Below are the code and all the weights of a small trained network. Each question names an input and a target symbol and asks about switching units off, where a switched-off unit gives its printed mean instead of its output.

import numpy as np


def w(rows, s, z=0):
    codes = np.array(rows[::2]) - 128.0
    scale = np.full(codes.shape[1], s)
    scale[-1] = z or s
    return codes * scale


def f(y):
    return np.maximum(y, 0)


def softmax(a):
    e = np.exp(a - a.max(-1, keepdims=True))
    return e / e.sum(-1, keepdims=True)


def log_softmax(a):
    a = a - a.max(-1, keepdims=True)
    return a - np.log(np.exp(a).sum(-1, keepdims=True))


def net(x, mask):
    ids = ['αβγδεζηθλμξπσφω'.index(c) for c in x.split()]
    T = len(ids)
    res = E[ids] + P[:T]
    r = res
    for j in range(2):
        rows = slice(2 * j, 2 * j + 2)
        q, k, v = (r @ M[0][rows].T for M in (Q, K, V))
        z = softmax(np.where(np.tri(T) > 0, q @ k.T / 2**0.5, -1e9)) @ v
        o = O[0][rows]
        res = res + np.where(mask[j], z, o[:, -1]) @ o[:, :-1]
    y = f(res @ A[0][:, :-1].T + A[0][:, -1])
    res = res + np.where(mask[2:14], y, B[0][:, -1]) @ B[0][:, :-1]
    return log_softmax(res[-1] @ U[:, :-1].T + U[:, -1])


Q, K, V, O, A, B = {}, {}, {}, {}, {}, {}
E = w([
[136,82,98,124],'α',
[163,77,66,123],'β',
[145,41,103,165],'γ',
[158,37,138,156],'δ',
[86,54,142,154],'ε',
[131,49,131,152],'ζ',
[125,119,164,99],'η',
[133,120,139,109],'θ',
[140,123,145,98],'λ',
[159,138,160,70],'μ',
[54,101,224,134],'ξ',
[127,122,150,102],'π',
[148,249,110,234],'σ',
[71,126,78,88],'φ',
[140,161,209,164],'ω',
],0.012)
P = w([
[96,230,149,230],'0',
[102,179,146,162],'1',
[106,144,148,115],'2',
[107,120,145,84],'3',
[107,100,149,56],'4',
[106,83,149,33],'5',
[107,66,151,12],'6',
[100,52,142,3],'7',
],0.0061)
Q[0] = w([
[177,160,78,117],'h0',
[111,101,113,70],'h0',
[114,91,109,254],'h1',
[60,210,177,198],'h1',
],0.04)
K[0] = w([
[185,82,103,214],'h0',
[112,41,147,43],'h0',
[168,236,235,208],'h1',
[119,237,4,252],'h1',
],0.028)
V[0] = w([
[6,91,106,182],'h0',
[47,190,69,104],'h0',
[201,99,38,145],'h1',
[239,112,232,136],'h1',
],0.017)
O[0] = w([
[81,94,176,21,30],'h0',
[130,46,71,74,66],'h0',
[8,168,61,131,2],'h1',
[112,169,249,161,248],'h1',
],0.011,0.0034)
A[0] = w([
[91,200,100,136,210],'n0',
[120,238,113,93,90],'n1',
[65,202,66,151,1],'n2',
[166,158,100,177,205],'n3',
[169,164,48,43,2],'n4',
[120,116,101,161,57],'n5',
[200,190,53,16,157],'n6',
[208,245,119,23,119],'n7',
[188,84,86,158,64],'n8',
[104,34,114,243,23],'n9',
[84,17,116,179,86],'n10',
[142,248,54,35,192],'n11',
],0.013,0.0071)
B[0] = w([
[91,196,116,183,182],'n0',
[111,105,189,163,152],'n1',
[55,128,138,3,144],'n2',
[211,84,119,106,254],'n3',
[173,93,254,88,171],'n4',
[126,148,156,161,130],'n5',
[116,205,41,144,203],'n6',
[54,155,104,92,209],'n7',
[55,142,151,123,160],'n8',
[33,113,153,174,161],'n9',
[152,108,65,112,164],'n10',
[134,24,128,184,192],'n11',
],0.028,0.0078)
U = w([
[151,170,92,105,140],'α',
[37,122,89,108,39],'β',
[100,241,37,90,168],'γ',
[114,248,141,176,167],'δ',
[110,130,111,67,183],'ε',
[78,212,121,41,156],'ζ',
[117,144,101,131,102],'η',
[120,155,103,102,121],'θ',
[126,138,96,121,107],'λ',
[128,53,132,212,2],'μ',
[100,115,195,33,83],'ξ',
[109,128,73,115,122],'π',
[140,147,26,201,153],'σ',
[142,89,50,84,94],'φ',
[254,169,113,138,229],'ω',
],0.0053,0.0044)

Each question gives the input, a string of symbols that net reads in full, and the target symbol t.
The units are the heads (2 rows each of Q, K, V and O) and the neurons (one row each of A and B). Each row of codes is followed by its name. A weight is (code - 128) times the scale printed after its matrix; where a second scale follows, it is the last column's (O, A, B and U).
mask holds one flag per unit, heads first, then neurons. A switched-off unit (its flag False) gives its mean, the last column of its rows in O or B, instead of its output. The means were averaged over made-up inputs and are rounded, as every weight is.
A unit's drop is (log p(t) with every unit on - log p(t) with that unit switched off) / (log p(t) with every unit on - log p(t) with every unit switched off).
The circuit of an input: a set's keep is (log p(t) with only the set's units on - log p(t) with every unit switched off) / (log p(t) with every unit on - log p(t) with every unit switched off). Starting from the 12 units with the biggest drops (on a tie, the unit counted first), units are removed one at a time, each time the one whose removal leaves the highest keep (on an exact tie, the one counted first), for as long as the keep stays at least 0.8.
circuit, biggest first: the units of the circuit, biggest drop first
k most important neurons: the k neurons with the biggest drops, biggest first
heads that matter: for each layer, one digit per head in row order, 1 if its drop is at least 0.15 and else 0, layers parted by /
input μ ε π β ε ξ μ, target ζ: circuit, biggest first : n7, n11
input π μ β μ ε β μ, target β: circuit, biggest first : n2, h1, n11, n0
input α ξ μ μ λ, target ω: most important neuron : n3
input μ μ μ α φ ε, target φ: heads that matter : 10
input δ β β, target β: heads that matter : 01
input ε μ μ λ μ ξ δ ε, target ξ: circuit, biggest first : n6, h0
input β δ μ β δ δ ξ, target β: circuit, biggest first : h1, n3, n11
input ξ ε μ, target γ: circuit, biggest first : h1, n6, n7
input ε η ε α η, target σ: heads that matter : 01
input ω μ μ ξ δ, target ξ: heads that matter : 01
input β λ μ ξ, target β: heads that matter : 01
input δ ξ σ γ μ, target μ: 3 most important neurons : n11, n1, n6
input β μ ω δ ε β, target γ: circuit, biggest first : h1, n6, n11
input ε ξ β ε α μ α μ, target σ: most important neuron : n11
input μ μ μ γ, target μ: heads that matter : 10
input δ λ ξ δ μ ε φ δ, target φ: circuit, biggest first : h0, n10
input θ ε μ η, target ω: circuit, biggest first : n9, n8, h1
input α π β δ δ, target δ: heads that matter : 11
input μ δ μ φ δ ξ, target φ: heads that matter : 11
input δ μ ε μ δ δ η, target δ: circuit, biggest first : h1, n3, n0, h0
